Below is a small trained network, with its code and all its weights. Each question gives an input and a class and asks what happens when units are switched off, that is, made to give their printed mean instead of their output.

import numpy as np


def w(rows, s, z=0):
    codes = np.array(rows[::2]) - 128.0
    scale = np.full(codes.shape[1], s)
    scale[-1] = z or s
    return codes * scale


def f(y):
    return y / 2 * (1 + np.tanh(0.7978845608 * (y + 0.044715 * y**3)))


def log_softmax(a):
    a = a - a.max(-1, keepdims=True)
    return a - np.log(np.exp(a).sum(-1, keepdims=True))


def net(x, mask):
    res = np.array(x, float).reshape(1, 5) / 4 @ E
    y = f(res @ A[0][:, :-1].T + A[0][:, -1])
    res = res + np.where(mask, y, B[0][:, -1]) @ B[0][:, :-1]
    return log_softmax(res[-1] @ U[:, :-1].T + U[:, -1])


A, B = {}, {}
E = w([
[179,244,72,103],'x0',
[128,127,129,127],'x1',
[166,66,10,200],'x2',
[127,129,129,130],'x3',
[254,123,206,202],'x4',
],0.0098)
A[0] = w([
[121,43,137,123,109],'n0',
[100,72,150,140,88],'n1',
[151,85,59,153,113],'n2',
[124,62,155,117,105],'n3',
[120,193,184,89,101],'n4',
[165,169,104,135,100],'n5',
[187,175,98,116,101],'n6',
[114,165,202,97,104],'n7',
[125,34,134,143,120],'n8',
[219,111,181,156,120],'n9',
[144,87,74,178,108],'n10',
[109,155,215,97,91],'n11',
[160,112,78,180,98],'n12',
[15,122,73,97,138],'n13',
[131,60,136,100,82],'n14',
[118,98,187,97,105],'n15',
[158,177,94,123,102],'n16',
[147,178,105,135,133],'n17',
[87,58,146,142,108],'n18',
[161,95,63,168,96],'n19',
[174,115,167,141,103],'n20',
[102,76,167,164,83],'n21',
[113,104,75,134,89],'n22',
[172,145,175,248,145],'n23',
[106,74,155,159,94],'n24',
[133,127,131,138,3],'n25',
[110,194,88,137,140],'n26',
[189,81,82,129,92],'n27',
[222,111,166,127,113],'n28',
[156,166,89,130,86],'n29',
[94,131,111,87,139],'n30',
],0.017,0.0055)
B[0] = w([
[224,193,62,87,178],'n0',
[201,135,110,79,166],'n1',
[50,181,229,229,199],'n2',
[185,222,59,58,163],'n3',
[140,234,147,210,201],'n4',
[180,185,46,66,169],'n5',
[197,155,42,69,187],'n6',
[77,209,189,254,194],'n7',
[235,196,67,93,189],'n8',
[39,49,206,26,211],'n9',
[57,175,235,229,196],'n10',
[115,193,203,225,197],'n11',
[150,155,123,190,187],'n12',
[20,14,206,38,249],'n13',
[191,121,148,63,155],'n14',
[188,199,131,182,165],'n15',
[171,165,9,73,174],'n16',
[231,126,67,63,171],'n17',
[211,169,95,29,184],'n18',
[118,180,245,226,198],'n19',
[48,49,200,92,167],'n20',
[198,186,100,93,166],'n21',
[70,69,163,194,170],'n22',
[113,60,103,56,216],'n23',
[205,170,87,67,165],'n24',
[64,104,149,83,119],'n25',
[190,106,81,9,180],'n26',
[116,165,206,212,180],'n27',
[51,31,224,20,197],'n28',
[227,183,92,124,165],'n29',
[63,67,177,91,174],'n30',
],0.008,0.016)
U = w([
[66,3,188,54,149],'0',
[127,158,188,222,161],'1',
[200,137,82,79,6],'2',
],0.014,0.0021)

Each question gives the input, the list of numbers given to net, and the class t.
The units are the neurons (one row each of A and B). Each row of codes is followed by its name. A weight is (code - 128) times the scale printed after its matrix; where a second scale follows, it is the last column's (A, B and U).
mask holds one flag per neuron, in row order. A switched-off neuron (its flag False) gives its mean, the last column of its row in B, instead of its output. The means were averaged over made-up inputs and are rounded, as every weight is.
A unit's drop is (log p(t) with every unit on - log p(t) with that unit switched off) / (log p(t) with every unit on - log p(t) with every unit switched off).
unit that matters most: the unit with the biggest drop
top k neurons: the k neurons with the biggest drops, biggest first
drop of u: that unit's drop, to one decimal
input [6,8,-5,-7,2], class 2: top 2 neurons => [n2; n10]
input [-6,0,1,4,8], class 0: unit that matters most => n9
input [-8,6,7,-3,-5], class 2: top 3 neurons => [n18; n8; n0]
input [-5,-7,-5,0,-4], class 1: top 2 neurons => [n11; n7]
input [-6,-6,-2,0,5], class 2: top 2 neurons => [n13; n8]
input [6,3,-4,4,6], class 0: top 2 neurons => [n28; n9]
input [0,7,7,8,-6], class 1: top 2 neurons => [n2; n19]
input [-8,2,4,-4,6], class 2: top 2 neurons => [n8; n0]
input [-2,4,-2,7,0], class 1: drop of n17 => 0.1
input [3,0,-6,-8,6], class 0: drop of n20 => 0.5
input [7,7,4,-8,-8], class 0: drop of n13 => 3.0
